Here is a tiny trained network, its code and every weight. The questions are about switching its units off for an input and a class, where a switched-off unit gives its printed mean instead of its output.

import numpy as np


def w(rows, s, z=0):
    codes = np.array(rows[::2]) - 128.0
    scale = np.full(codes.shape[1], s)
    scale[-1] = z or s
    return codes * scale


def norm(h):
    return h / np.sqrt((h * h).mean(-1, keepdims=True) + 1e-5)


def f(y):
    return np.maximum(y, 0)


def log_softmax(a):
    a = a - a.max(-1, keepdims=True)
    return a - np.log(np.exp(a).sum(-1, keepdims=True))


def net(x, mask):
    res = np.array(x, float).reshape(1, 4) / 4 @ E
    u = 0
    for l in range(4):
        y = f(norm(res) @ A[l][:, :-1].T + A[l][:, -1])
        res = res + np.where(mask[u : u + 3], y, B[l][:, -1]) @ B[l][:, :-1]
        u += 3
    return log_softmax(norm(res)[-1] @ U[:, :-1].T + U[:, -1])


A, B = {}, {}
E = w([
[135,202,129,91,122,116,60,159,64,177,147],'x0',
[39,49,122,85,215,129,62,84,118,199,176],'x1',
[108,74,161,145,173,194,71,204,68,2,124],'x2',
[156,53,139,151,115,157,123,159,119,208,14],'x3',
],0.0089)
A[0] = w([
[69,84,135,26,228,65,79,73,137,101,151,99],'0.n1',
[28,193,126,126,106,103,187,115,107,57,253,1],'0.n2',
[95,88,176,225,186,121,215,90,227,71,160,54],'0.n3',
],0.0061,0.008)
B[0] = w([
[158,161,143,78,115,198,164,174,223,123,130,254],'0.n1',
[98,76,10,164,37,157,55,78,116,104,113,189],'0.n2',
[233,84,84,227,190,195,201,98,46,145,207,199],'0.n3',
],0.012,0.0048)
A[1] = w([
[150,251,113,71,111,164,27,156,36,161,181,33],'1.n1',
[91,107,148,151,200,172,93,195,95,6,166,2],'1.n2',
[159,235,129,143,67,136,194,125,111,1,109,42],'1.n3',
],0.0077,0.0066)
B[1] = w([
[192,45,68,160,195,184,234,58,121,86,99,232],'1.n1',
[74,123,169,104,74,18,233,38,125,248,85,235],'1.n2',
[68,158,168,205,115,183,115,198,180,219,201,254],'1.n3',
],0.013,0.0049)
A[2] = w([
[19,65,125,40,221,142,105,67,158,126,230,33],'2.n1',
[133,177,64,127,93,16,165,2,182,135,209,78],'2.n2',
[113,98,85,124,87,169,158,118,132,154,106,255],'2.n3',
],0.0079,0.0054)
B[2] = w([
[182,192,136,253,60,168,132,223,146,192,119,179],'2.n1',
[87,100,194,85,104,98,119,66,68,173,82,202],'2.n2',
[79,152,123,146,91,120,142,92,121,79,213,252],'2.n3',
],0.013,0.012)
A[3] = w([
[173,173,254,135,211,123,202,109,114,172,189,247],'3.n1',
[90,109,137,164,66,111,109,138,95,97,177,254],'3.n2',
[67,191,226,75,100,132,51,106,195,96,173,171],'3.n3',
],0.009,0.0043)
B[3] = w([
[178,107,177,113,232,70,139,197,113,81,103,251],'3.n1',
[97,159,85,43,113,152,21,109,130,142,90,239],'3.n2',
[137,75,132,162,211,119,151,141,121,7,79,170],'3.n3',
],0.011,0.012)
U = w([
[155,225,188,184,113,180,117,246,246,214,170,69],'0',
[74,117,253,64,123,42,184,107,93,155,64,95],'1',
[218,46,81,198,183,178,209,63,89,134,156,98],'2',
[77,119,56,128,28,186,44,84,123,189,85,101],'3',
[151,131,113,68,215,113,88,117,142,23,155,254],'4',
],0.015,0.008)

Each question gives the input, the list of numbers given to net, and the class t.
The units are the neurons (one row each of A and B). Each row of codes is followed by its name. A weight is (code - 128) times the scale printed after its matrix; where a second scale follows, it is the last column's (A, B and U).
mask holds one flag per neuron, layer by layer. A switched-off neuron (its flag False) gives its mean, the last column of its row in B, instead of its output. The means were averaged over made-up inputs and are rounded, as every weight is.
A unit's drop is (log p(t) with every unit on - log p(t) with that unit switched off) / (log p(t) with every unit on - log p(t) with every unit switched off).
most important unit: the unit with the biggest drop
k most important neurons: the k neurons with the biggest drops, biggest first
k most important neurons of layer l: the k neurons of layer l with the biggest drops, biggest first
drop of u: that unit's drop, to one decimal
input [1,1,0,3], class 4: 2 most important neurons => (2.n1; 3.n3)
input [-4,-5,1,8], class 3: most important unit => 3.n1
input [-7,-2,2,8], class 3: 3 most important neurons => (3.n1; 1.n1; 0.n1)
input [3,7,8,-2], class 1: 3 most important neurons => (1.n2; 1.n3; 3.n1)
input [5,-6,0,8], class 3: 3 most important neurons => (0.n1; 3.n1; 2.n1)
input [0,5,6,-1], class 1: 2 most important neurons => (1.n2; 1.n3)
input [3,-4,-6,5], class 1: 3 most important neurons => (0.n2; 2.n1; 1.n3)
input [-1,3,1,2], class 4: 2 most important neurons of layer 1 => (1.n3; 1.n1)
input [-4,-5,7,2], class 1: 3 most important neurons => (1.n2; 2.n1; 0.n1)
input [8,-1,6,-6], class 2: 2 most important neurons => (1.n1; 0.n2)
input [-2,-3,-4,8], class 3: 2 most important neurons => (3.n1; 1.n2)
input [2,2,-3,6], class 3: 3 most important neurons => (0.n1; 1.n2; 3.n1)
input [8,7,5,8], class 2: 2 most important neurons of layer 1 => (1.n1; 1.n3)
input [3,4,2,2], class 0: 2 most important neurons => (2.n1; 2.n2)
input [-4,4,-3,-2], class 0: 2 most important neurons => (1.n1; 1.n2)
input [5,5,2,-3], class 0: most important unit => 0.n1
input [-7,-8,4,6], class 0: 2 most important neurons => (1.n3; 1.n1)
input [-7,-1,5,-6], class 2: 2 most important neurons => (0.n3; 0.n2)
input [6,5,8,-8], class 1: 2 most important neurons => (1.n2; 2.n2)
input [-2,-8,4,4], class 0: most important unit => 1.n3
input [-6,8,-7,2], class 0: 2 most important neurons of layer 1 => (1.n2; 1.n1)
input [-2,1,2,4], class 3: 2 most important neurons of layer 3 => (3.n1; 3.n2)
input [-3,-6,3,6], class 0: 2 most important neurons of layer 2 => (2.n2; 2.n3)
input [6,-4,-4,6], class 2: 2 most important neurons of layer 0 => (0.n2; 0.n1)
input [-3,0,8,-2], class 1: drop of 1.n2 => 1.4
input [-3,-4,8,1], class 1: drop of 3.n3 => 0.0
input [-5,-6,6,-4], class 0: most important unit => 1.n3
input [4,5,1,-4], class 0: drop of 2.n1 => 0.9
input [-7,8,3,-5], class 0: drop of 1.n1 => 0.1
